Below are the code and all the weights of a small trained network. Each question names an input and a class and asks about switching units off, where a switched-off unit gives its printed mean instead of its output.

import numpy as np


def w(rows, s, z=0):
    codes = np.array(rows[::2]) - 128.0
    scale = np.full(codes.shape[1], s)
    scale[-1] = z or s
    return codes * scale


def f(y):
    return y / 2 * (1 + np.tanh(0.7978845608 * (y + 0.044715 * y**3)))


def log_softmax(a):
    a = a - a.max(-1, keepdims=True)
    return a - np.log(np.exp(a).sum(-1, keepdims=True))


def net(x, mask):
    res = np.array(x, float).reshape(1, 5) / 4 @ E
    y = f(res @ A[0][:, :-1].T + A[0][:, -1])
    res = res + np.where(mask, y, B[0][:, -1]) @ B[0][:, :-1]
    return log_softmax(res[-1] @ U[:, :-1].T + U[:, -1])


A, B = {}, {}
E = w([
[140,140,180,198],'x0',
[55,200,19,169],'x1',
[88,244,118,108],'x2',
[180,102,7,168],'x3',
[254,190,188,66],'x4',
],0.0096)
A[0] = w([
[114,100,188,181,156],'n1',
[116,119,125,146,137],'n2',
[117,95,186,99,140],'n3',
[141,154,153,118,108],'n4',
[111,172,145,95,116],'n5',
[95,79,159,132,189],'n6',
[127,121,117,124,46],'n7',
[144,166,158,103,118],'n8',
[116,145,89,208,179],'n9',
[102,88,178,155,149],'n10',
[171,6,144,117,181],'n11',
[131,175,120,99,146],'n12',
[82,126,138,118,92],'n13',
[115,98,174,139,52],'n14',
[180,127,60,95,254],'n15',
[105,147,133,127,114],'n16',
[50,123,147,94,176],'n17',
[108,129,119,211,123],'n18',
[142,146,161,134,202],'n19',
[145,172,182,71,135],'n20',
[122,133,103,181,27],'n21',
[156,74,127,119,224],'n22',
[168,120,168,93,104],'n23',
[118,148,122,184,73],'n24',
[120,138,164,86,59],'n25',
],0.018,0.0057)
B[0] = w([
[194,71,163,24,180],'n1',
[150,114,118,141,144],'n2',
[122,50,97,136,188],'n3',
[116,133,140,60,154],'n4',
[89,135,130,76,167],'n5',
[231,114,132,151,183],'n6',
[125,86,104,164,123],'n7',
[118,106,176,7,171],'n8',
[155,122,60,135,214],'n9',
[184,124,127,70,178],'n10',
[218,170,27,185,252],'n11',
[124,148,137,102,170],'n12',
[103,160,118,177,151],'n13',
[124,82,159,132,155],'n14',
[146,197,146,107,202],'n15',
[114,153,92,97,146],'n16',
[80,213,157,171,190],'n17',
[175,1,54,71,187],'n18',
[163,121,137,61,168],'n19',
[110,79,143,46,207],'n20',
[119,68,41,114,159],'n21',
[205,203,58,144,195],'n22',
[160,146,126,99,190],'n23',
[166,92,75,98,158],'n24',
[95,109,98,138,157],'n25',
],0.0097,0.017)
U = w([
[155,144,198,65,220],'0',
[56,122,143,94,60],'1',
[180,79,179,117,90],'2',
[250,82,110,88,148],'3',
[145,45,211,206,18],'4',
[128,61,106,144,1],'5',
[216,209,127,177,246],'6',
],0.011,0.0059)

Each question gives the input, the list of numbers given to net, and the class t.
The units are the neurons (one row each of A and B). Each row of codes is followed by its name. A weight is (code - 128) times the scale printed after its matrix; where a second scale follows, it is the last column's (A, B and U).
mask holds one flag per neuron, in row order. A switched-off neuron (its flag False) gives its mean, the last column of its row in B, instead of its output. The means were averaged over made-up inputs and are rounded, as every weight is.
A unit's drop is (log p(t) with every unit on - log p(t) with that unit switched off) / (log p(t) with every unit on - log p(t) with every unit switched off).
The circuit of an input: a set's keep is (log p(t) with only the set's units on - log p(t) with every unit switched off) / (log p(t) with every unit on - log p(t) with every unit switched off). Starting from the 12 units with the biggest drops (on a tie, the unit counted first), units are removed one at a time, each time the one whose removal leaves the highest keep (on an exact tie, the one counted first), for as long as the keep stays at least 0.8.
circuit, biggest first: the units of the circuit, biggest drop first
k most important neurons: the k neurons with the biggest drops, biggest first
drop when u is switched off: that unit's drop, to one decimal
input [-7,3,6,2,-3], class 1: 3 most important neurons	n11, n22, n6
input [1,7,-3,-6,-1], class 6: 2 most important neurons	n20, n17
input [-6,7,6,5,-2], class 6: circuit, biggest first	n15, n20
input [0,6,8,-2,-4], class 1: most important neuron	n11
input [-1,-2,6,1,-3], class 1: 3 most important neurons	n11, n22, n6
input [-7,8,-3,-4,-1], class 6: 2 most important neurons	n20, n8
input [-1,7,-5,-7,1], class 6: 2 most important neurons	n20, n8
input [-8,1,-1,-6,-7], class 6: 3 most important neurons	n6, n17, n20
input [3,2,4,0,-3], class 5: 2 most important neurons	n11, n22
input [-2,4,4,-4,-5], class 1: drop when n11 is switched off	0.7
input [-7,-3,0,-7,-7], class 6: drop when n17 is switched off	0.6
input [1,8,8,-8,6], class 0: drop when n20 is switched off	0.0
input [-8,3,1,4,-8], class 5: drop when n22 is switched off	0.1
